Below are the code and all the weights of a small trained network. Each question names an input and a target symbol and asks about switching units off, where a switched-off unit gives its printed mean instead of its output.

import numpy as np


def w(rows, s, z=0):
    codes = np.array(rows[::2]) - 128.0
    scale = np.full(codes.shape[1], s)
    scale[-1] = z or s
    return codes * scale


def norm(h):
    return h / np.sqrt((h * h).mean(-1, keepdims=True) + 1e-5)


def softmax(a):
    e = np.exp(a - a.max(-1, keepdims=True))
    return e / e.sum(-1, keepdims=True)


def log_softmax(a):
    a = a - a.max(-1, keepdims=True)
    return a - np.log(np.exp(a).sum(-1, keepdims=True))


def net(x, mask):
    ids = ['βελξπτφψω'.index(c) for c in x.split()]
    T = len(ids)
    res = E[ids] + P[:T]
    u = 0
    for l in range(2):
        r = norm(res)
        for j in range(3):
            rows = slice(4 * j, 4 * j + 4)
            q, k, v = (r @ M[l][rows].T for M in (Q, K, V))
            z = softmax(np.where(np.tri(T) > 0, q @ k.T / 4**0.5, -1e9)) @ v
            o = O[l][rows]
            res = res + np.where(mask[u + j], z, o[:, -1]) @ o[:, :-1]
        u += 3
    return log_softmax(norm(res)[-1] @ U[:, :-1].T + U[:, -1])


Q, K, V, O = {}, {}, {}, {}
E = w([
[144,28,113,129],'β',
[85,59,82,75],'ε',
[161,3,135,135],'λ',
[83,81,71,86],'ξ',
[145,46,140,83],'π',
[92,226,42,112],'τ',
[206,42,150,178],'φ',
[56,158,57,64],'ψ',
[147,225,79,241],'ω',
],0.012)
P = w([
[217,151,80,52],'0',
[60,103,131,143],'1',
[137,95,25,250],'2',
[171,151,177,126],'3',
[54,127,164,155],'4',
[138,119,82,228],'5',
[141,153,186,151],'6',
],0.016)
Q[0] = w([
[115,148,167,130],'L0H1',
[122,117,66,205],'L0H1',
[129,102,120,91],'L0H1',
[107,128,143,177],'L0H1',
[204,112,105,193],'L0H2',
[173,108,147,105],'L0H2',
[166,109,115,161],'L0H2',
[38,135,128,106],'L0H2',
[175,122,169,138],'L0H3',
[131,101,147,99],'L0H3',
[93,166,156,121],'L0H3',
[134,146,248,124],'L0H3',
],0.015)
K[0] = w([
[151,121,99,145],'L0H1',
[25,105,141,132],'L0H1',
[130,143,174,101],'L0H1',
[99,166,108,105],'L0H1',
[80,67,101,247],'L0H2',
[67,151,202,97],'L0H2',
[77,58,116,164],'L0H2',
[175,145,103,70],'L0H2',
[217,101,136,157],'L0H3',
[127,78,146,102],'L0H3',
[109,71,56,108],'L0H3',
[203,40,62,150],'L0H3',
],0.012)
V[0] = w([
[238,141,55,35],'L0H1',
[83,208,205,142],'L0H1',
[169,131,12,136],'L0H1',
[199,172,47,115],'L0H1',
[2,91,156,185],'L0H2',
[91,115,247,170],'L0H2',
[47,154,129,99],'L0H2',
[124,129,150,86],'L0H2',
[44,227,95,97],'L0H3',
[121,118,214,92],'L0H3',
[183,85,150,84],'L0H3',
[14,86,182,194],'L0H3',
],0.0082)
O[0] = w([
[71,180,187,146,186],'L0H1',
[130,149,58,78,28],'L0H1',
[142,162,254,117,183],'L0H1',
[108,188,197,109,141],'L0H1',
[133,90,57,203,57],'L0H2',
[107,113,52,140,3],'L0H2',
[149,77,105,126,81],'L0H2',
[121,113,150,119,115],'L0H2',
[120,108,19,146,106],'L0H3',
[168,144,127,101,82],'L0H3',
[131,165,167,76,143],'L0H3',
[166,57,125,176,101],'L0H3',
],0.0099,0.0052)
Q[1] = w([
[110,184,151,130],'L1H1',
[61,52,79,123],'L1H1',
[40,156,215,146],'L1H1',
[128,180,128,183],'L1H1',
[218,153,130,185],'L1H2',
[240,175,106,125],'L1H2',
[167,153,98,134],'L1H2',
[208,43,165,86],'L1H2',
[168,181,112,193],'L1H3',
[151,29,179,119],'L1H3',
[113,129,151,116],'L1H3',
[110,8,110,102],'L1H3',
],0.017)
K[1] = w([
[128,140,87,90],'L1H1',
[103,181,177,163],'L1H1',
[153,119,127,77],'L1H1',
[150,155,88,148],'L1H1',
[141,93,81,177],'L1H2',
[142,61,107,150],'L1H2',
[106,95,140,154],'L1H2',
[178,105,134,95],'L1H2',
[43,105,113,251],'L1H3',
[131,123,196,61],'L1H3',
[168,112,129,118],'L1H3',
[123,176,166,95],'L1H3',
],0.02)
V[1] = w([
[117,45,118,82],'L1H1',
[181,105,172,157],'L1H1',
[128,114,165,88],'L1H1',
[46,58,151,59],'L1H1',
[153,165,151,126],'L1H2',
[118,123,143,33],'L1H2',
[253,103,12,113],'L1H2',
[31,109,127,207],'L1H2',
[59,168,99,170],'L1H3',
[235,176,74,166],'L1H3',
[64,79,142,144],'L1H3',
[77,89,136,155],'L1H3',
],0.011)
O[1] = w([
[148,76,14,72,85],'L1H1',
[164,134,140,132,156],'L1H1',
[128,121,180,67,159],'L1H1',
[130,163,83,1,139],'L1H1',
[121,85,87,119,162],'L1H2',
[104,95,56,187,134],'L1H2',
[53,131,206,99,2],'L1H2',
[225,204,160,46,135],'L1H2',
[203,95,94,136,125],'L1H3',
[123,35,153,126,34],'L1H3',
[158,172,57,85,129],'L1H3',
[156,138,63,82,120],'L1H3',
],0.0086,0.0053)
U = w([
[104,205,187,104,254],'β',
[249,159,158,145,28],'ε',
[137,150,116,252,35],'λ',
[100,119,127,108,99],'ξ',
[37,190,90,163,99],'π',
[123,109,141,136,30],'τ',
[122,128,96,126,172],'φ',
[165,195,52,85,199],'ψ',
[195,80,135,62,91],'ω',
],0.014,0.0035)

Each question gives the input, a string of symbols that net reads in full, and the target symbol t.
The units are the heads (4 rows each of Q, K, V and O). Each row of codes is followed by its name. A weight is (code - 128) times the scale printed after its matrix; where a second scale follows, it is the last column's (O and U).
mask holds one flag per head, layer by layer. A switched-off head (its flag False) gives its mean, the last column of its rows in O, instead of its output. The means were averaged over made-up inputs and are rounded, as every weight is.
A unit's drop is (log p(t) with every unit on - log p(t) with that unit switched off) / (log p(t) with every unit on - log p(t) with every unit switched off).
The circuit of an input: a set's keep is (log p(t) with only the set's units on - log p(t) with every unit switched off) / (log p(t) with every unit on - log p(t) with every unit switched off). Starting from all 6 units, units are removed one at a time, each time the one whose removal leaves the highest keep (on an exact tie, the one counted first), for as long as the keep stays at least 0.8.
circuit, biggest first: the units of the circuit, biggest drop first
most important unit: the unit with the biggest drop
which heads matter: for each layer, one digit per head in row order, 1 if its drop is at least 0.15 and else 0, layers parted by /
input π φ λ, target ε: circuit, biggest first => [L1H2 L0H2]
input π π ξ π π β, target ω: which heads matter => 101 / 110
input ξ φ φ π ψ, target π: circuit, biggest first => [L0H3 L1H2 L0H2 L1H1]
input ψ π λ, target ψ: most important unit => L1H1
input π ψ π π φ λ, target ε: circuit, biggest first => [L0H2 L1H2]
input β λ φ π π ε, target ω: circuit, biggest first => [L0H1 L0H3]
input π φ π, target ε: which heads matter => 010 / 110
input β ψ λ φ, target β: which heads matter => 000 / 010
input τ π ω ε ω ψ, target λ: which heads matter => 101 / 100
input τ ψ π ε ψ φ, target ψ: circuit, biggest first => [L0H1 L1H3 L1H1]
input π λ π ψ π β π, target λ: which heads matter => 010 / 010
input ψ ε ε π ω, target ε: circuit, biggest first => [L1H2 L0H1]
input ω φ ω ψ ψ ω ψ, target λ: which heads matter => 001 / 110
input π π ξ, target ω: which heads matter => 101 / 110
input φ ε φ, target ε: circuit, biggest first => [L1H2]
input π π π ψ ψ π, target ψ: which heads matter => 001 / 000
input ψ ψ λ π β, target ω: which heads matter => 110 / 110
input π π π ε β π, target ω: circuit, biggest first => [L0H1 L1H2]
input ψ β ε π ψ π, target ψ: circuit, biggest first => [L1H3 L1H1 L0H3]
input τ φ ω ψ τ, target ψ: which heads matter => 011 / 010
